Below are the code and all the weights of a small trained network. Each question names an input and a target symbol and asks about switching units off, where a switched-off unit gives its printed mean instead of its output.

import numpy as np


def w(rows, s, z=0):
    codes = np.array(rows[::2]) - 128.0
    scale = np.full(codes.shape[1], s)
    scale[-1] = z or s
    return codes * scale


def f(y):
    return np.maximum(y, 0)


def softmax(a):
    e = np.exp(a - a.max(-1, keepdims=True))
    return e / e.sum(-1, keepdims=True)


def log_softmax(a):
    a = a - a.max(-1, keepdims=True)
    return a - np.log(np.exp(a).sum(-1, keepdims=True))


def net(x, mask):
    ids = ['γελμστ'.index(c) for c in x.split()]
    T = len(ids)
    res = E[ids] + P[:T]
    u = 0
    for l in range(3):
        r = res
        for j in range(2):
            rows = slice(2 * j, 2 * j + 2)
            q, k, v = (r @ M[l][rows].T for M in (Q, K, V))
            z = softmax(np.where(np.tri(T) > 0, q @ k.T / 2**0.5, -1e9)) @ v
            o = O[l][rows]
            res = res + np.where(mask[u + j], z, o[:, -1]) @ o[:, :-1]
        u += 2
        y = f(res @ A[l][:, :-1].T + A[l][:, -1])
        res = res + np.where(mask[u : u + 4], y, B[l][:, -1]) @ B[l][:, :-1]
        u += 4
    return log_softmax(res[-1] @ U[:, :-1].T + U[:, -1])


Q, K, V, O, A, B = {}, {}, {}, {}, {}, {}
E = w([
[63,201,80,99,138,147,102,74,76],'γ',
[194,138,106,121,104,116,152,190,118],'ε',
[128,42,70,101,129,173,192,167,84],'λ',
[149,89,191,77,156,164,107,158,80],'μ',
[115,75,153,192,85,95,110,181,104],'σ',
[8,60,169,104,118,121,186,132,175],'τ',
],0.015)
P = w([
[166,66,149,159,217,93,118,107,81],'0',
[138,66,26,64,114,78,63,116,88],'1',
[134,184,191,65,104,107,198,163,3],'2',
[124,173,122,178,156,196,124,188,140],'3',
[134,157,181,101,31,142,13,143,225],'4',
[172,145,121,214,114,241,155,112,178],'5',
],0.013)
Q[0] = w([
[143,137,190,133,159,82,180,152,138],'L0H1',
[103,95,135,100,46,63,102,109,134],'L0H1',
[216,149,135,106,145,140,141,67,71],'L0H2',
[131,140,147,210,158,161,248,125,145],'L0H2',
],0.014)
K[0] = w([
[101,145,116,184,209,115,157,134,130],'L0H1',
[109,86,46,110,181,61,119,152,108],'L0H1',
[217,192,157,133,175,247,68,140,106],'L0H2',
[32,147,219,147,142,118,121,202,160],'L0H2',
],0.013)
V[0] = w([
[192,87,159,91,149,124,154,211,151],'L0H1',
[146,173,153,79,102,89,47,109,120],'L0H1',
[113,187,133,110,119,174,120,102,129],'L0H2',
[157,133,71,101,254,33,124,210,126],'L0H2',
],0.0062)
O[0] = w([
[190,183,229,20,53,166,150,74,98,128],'L0H1',
[166,146,166,102,223,114,8,198,162,147],'L0H1',
[159,116,130,120,235,118,172,137,129,64],'L0H2',
[146,152,84,188,34,148,153,3,128,254],'L0H2',
],0.0057,0.0028)
A[0] = w([
[254,201,49,141,115,48,159,187,142,99],'L0N1',
[50,193,72,193,61,89,252,85,253,21],'L0N2',
[218,30,165,211,141,159,156,166,151,97],'L0N3',
[147,166,133,114,223,6,164,91,240,3],'L0N4',
],0.0039,0.0051)
B[0] = w([
[196,118,190,142,117,106,147,215,155,201],'L0N1',
[138,145,130,48,106,242,82,2,223,180],'L0N2',
[5,154,163,146,43,181,124,127,44,250],'L0N3',
[107,227,95,162,123,174,107,165,104,128],'L0N4',
],0.0052,0.0014)
Q[1] = w([
[105,145,145,144,102,106,89,52,68],'L1H1',
[116,80,74,91,128,76,63,126,171],'L1H1',
[144,55,200,102,177,76,207,134,189],'L1H2',
[182,177,113,127,248,160,175,100,156],'L1H2',
],0.011)
K[1] = w([
[136,163,111,172,109,168,145,122,81],'L1H1',
[151,123,125,29,129,15,97,122,75],'L1H1',
[159,81,146,154,147,250,143,160,241],'L1H2',
[90,253,106,109,135,181,149,80,150],'L1H2',
],0.011)
V[1] = w([
[68,175,152,102,113,91,166,106,87],'L1H1',
[124,73,149,137,132,97,132,172,153],'L1H1',
[91,157,145,3,56,187,196,196,149],'L1H2',
[198,17,186,160,109,83,164,109,144],'L1H2',
],0.0057)
O[1] = w([
[172,28,101,97,153,116,130,115,196,254],'L1H1',
[152,147,192,131,99,138,142,54,142,32],'L1H1',
[145,2,113,170,215,77,138,229,109,199],'L1H2',
[101,132,56,134,172,101,44,180,224,14],'L1H2',
],0.0061,0.0018)
A[1] = w([
[165,89,135,99,173,135,86,156,108,114],'L1N1',
[143,2,118,90,132,47,76,89,91,214],'L1N2',
[167,150,201,167,82,181,215,173,220,10],'L1N3',
[127,111,189,127,121,89,115,117,195,3],'L1N4',
],0.0071,0.0048)
B[1] = w([
[110,191,136,137,120,137,90,116,169,157],'L1N1',
[92,254,141,82,110,119,166,104,151,253],'L1N2',
[120,42,123,167,170,149,74,105,119,173],'L1N3',
[132,187,134,183,186,190,100,184,129,138],'L1N4',
],0.0078,0.0064)
Q[2] = w([
[184,102,138,146,161,54,209,199,48],'L2H1',
[144,71,222,144,97,182,214,171,1],'L2H1',
[92,120,86,144,99,243,134,121,153],'L2H2',
[88,170,60,124,93,125,6,56,232],'L2H2',
],0.0088)
K[2] = w([
[125,73,159,192,183,169,145,67,186],'L2H1',
[161,95,147,203,121,254,126,159,148],'L2H1',
[136,125,153,99,78,140,111,202,118],'L2H2',
[110,198,78,41,105,39,142,128,99],'L2H2',
],0.015)
V[2] = w([
[39,147,127,161,106,64,106,75,56],'L2H1',
[131,172,255,182,135,87,60,159,139],'L2H1',
[232,186,118,111,116,132,106,123,72],'L2H2',
[164,133,81,234,33,113,152,189,132],'L2H2',
],0.009)
O[2] = w([
[81,95,88,118,176,139,87,161,83,254],'L2H1',
[125,155,84,21,171,149,83,106,188,14],'L2H1',
[189,3,164,113,154,175,182,67,156,144],'L2H2',
[48,99,186,106,109,65,40,59,79,70],'L2H2',
],0.011,0.0079)
A[2] = w([
[158,88,228,65,67,103,146,2,153,1],'L2N1',
[136,69,139,141,91,124,109,200,202,137],'L2N2',
[96,114,44,49,196,96,115,109,70,152],'L2N3',
[79,115,148,209,126,28,100,145,72,17],'L2N4',
],0.0068,0.0043)
B[2] = w([
[100,173,42,153,218,2,134,118,143,224],'L2N1',
[211,183,73,63,68,73,135,88,74,190],'L2N2',
[130,127,185,155,116,165,58,140,197,241],'L2N3',
[210,138,142,96,135,218,146,111,160,254],'L2N4',
],0.0081,0.0068)
U = w([
[125,52,128,195,254,143,83,187,124,69],'γ',
[116,125,138,116,169,69,122,89,127,251],'ε',
[105,127,200,146,84,133,162,78,122,103],'λ',
[145,144,145,62,139,158,149,90,176,94],'μ',
[85,108,158,62,112,135,63,98,124,183],'σ',
[104,209,139,130,126,109,123,141,153,77],'τ',
],0.0077,0.0013)

Each question gives the input, a string of symbols that net reads in full, and the target symbol t.
The units are the heads (2 rows each of Q, K, V and O) and the neurons (one row each of A and B). Each row of codes is followed by its name. A weight is (code - 128) times the scale printed after its matrix; where a second scale follows, it is the last column's (O, A, B and U).
mask holds one flag per unit, layer by layer, with each layer's heads first. A switched-off unit (its flag False) gives its mean, the last column of its rows in O or B, instead of its output. The means were averaged over made-up inputs and are rounded, as every weight is.
A unit's drop is (log p(t) with every unit on - log p(t) with that unit switched off) / (log p(t) with every unit on - log p(t) with every unit switched off).
The circuit of an input: a set's keep is (log p(t) with only the set's units on - log p(t) with every unit switched off) / (log p(t) with every unit on - log p(t) with every unit switched off). Starting from the 12 units with the biggest drops (on a tie, the unit counted first), units are removed one at a time, each time the one whose removal leaves the highest keep (on an exact tie, the one counted first), for as long as the keep stays at least 0.8.
circuit, biggest first: the units of the circuit, biggest drop first
most important unit: the unit with the biggest drop
top k neurons: the k neurons with the biggest drops, biggest first
top k neurons in layer l: the k neurons of layer l with the biggest drops, biggest first
drop of u: that unit's drop, to one decimal
input γ γ ε λ γ, target γ: circuit, biggest first : L2H1, L0H1
input τ σ λ, target τ: most important unit : L2H2
input λ γ μ τ, target τ: circuit, biggest first : L0H2, L2H2, L1H2
input τ τ μ γ σ, target τ: circuit, biggest first : L2H2, L1N2
input γ τ γ σ μ, target τ: circuit, biggest first : L1N2, L2H2
input ε γ ε τ, target τ: circuit, biggest first : L0H2, L1H2, L2H2
input τ γ μ τ ε, target γ: circuit, biggest first : L2H1, L1H2
input τ τ γ τ λ, target τ: circuit, biggest first : L1N2, L2H2, L1H2
input γ ε σ γ μ, target ε: circuit, biggest first : L2N1, L2H2, L0H2
input σ τ ε, target σ: circuit, biggest first : L2H1, L2H2, L0H2
input τ λ λ λ ε, target λ: circuit, biggest first : L2H1, L0H1
input μ σ τ, target μ: circuit, biggest first : L2H2, L2H1
input γ λ μ ε, target ε: top 3 neurons : L2N1, L0N1, L1N2
input τ μ μ τ τ, target μ: top neuron in layer 2 : L2N2
input γ τ γ σ, target σ: circuit, biggest first : L2H2, L2H1
input σ τ σ γ λ τ, target σ: circuit, biggest first : L2H1, L2H2
input γ τ λ, target γ: drop of L1N2 : 0.6
input γ γ γ γ ε λ, target λ: drop of L0N3 : 0.2
input γ γ λ γ, target λ: drop of L2H1 : 0.2
input γ σ μ, target γ: top neuron in layer 1 : L1N2
input λ λ γ λ τ, target λ: top 2 neurons in layer 1 : L1N2, L1N4
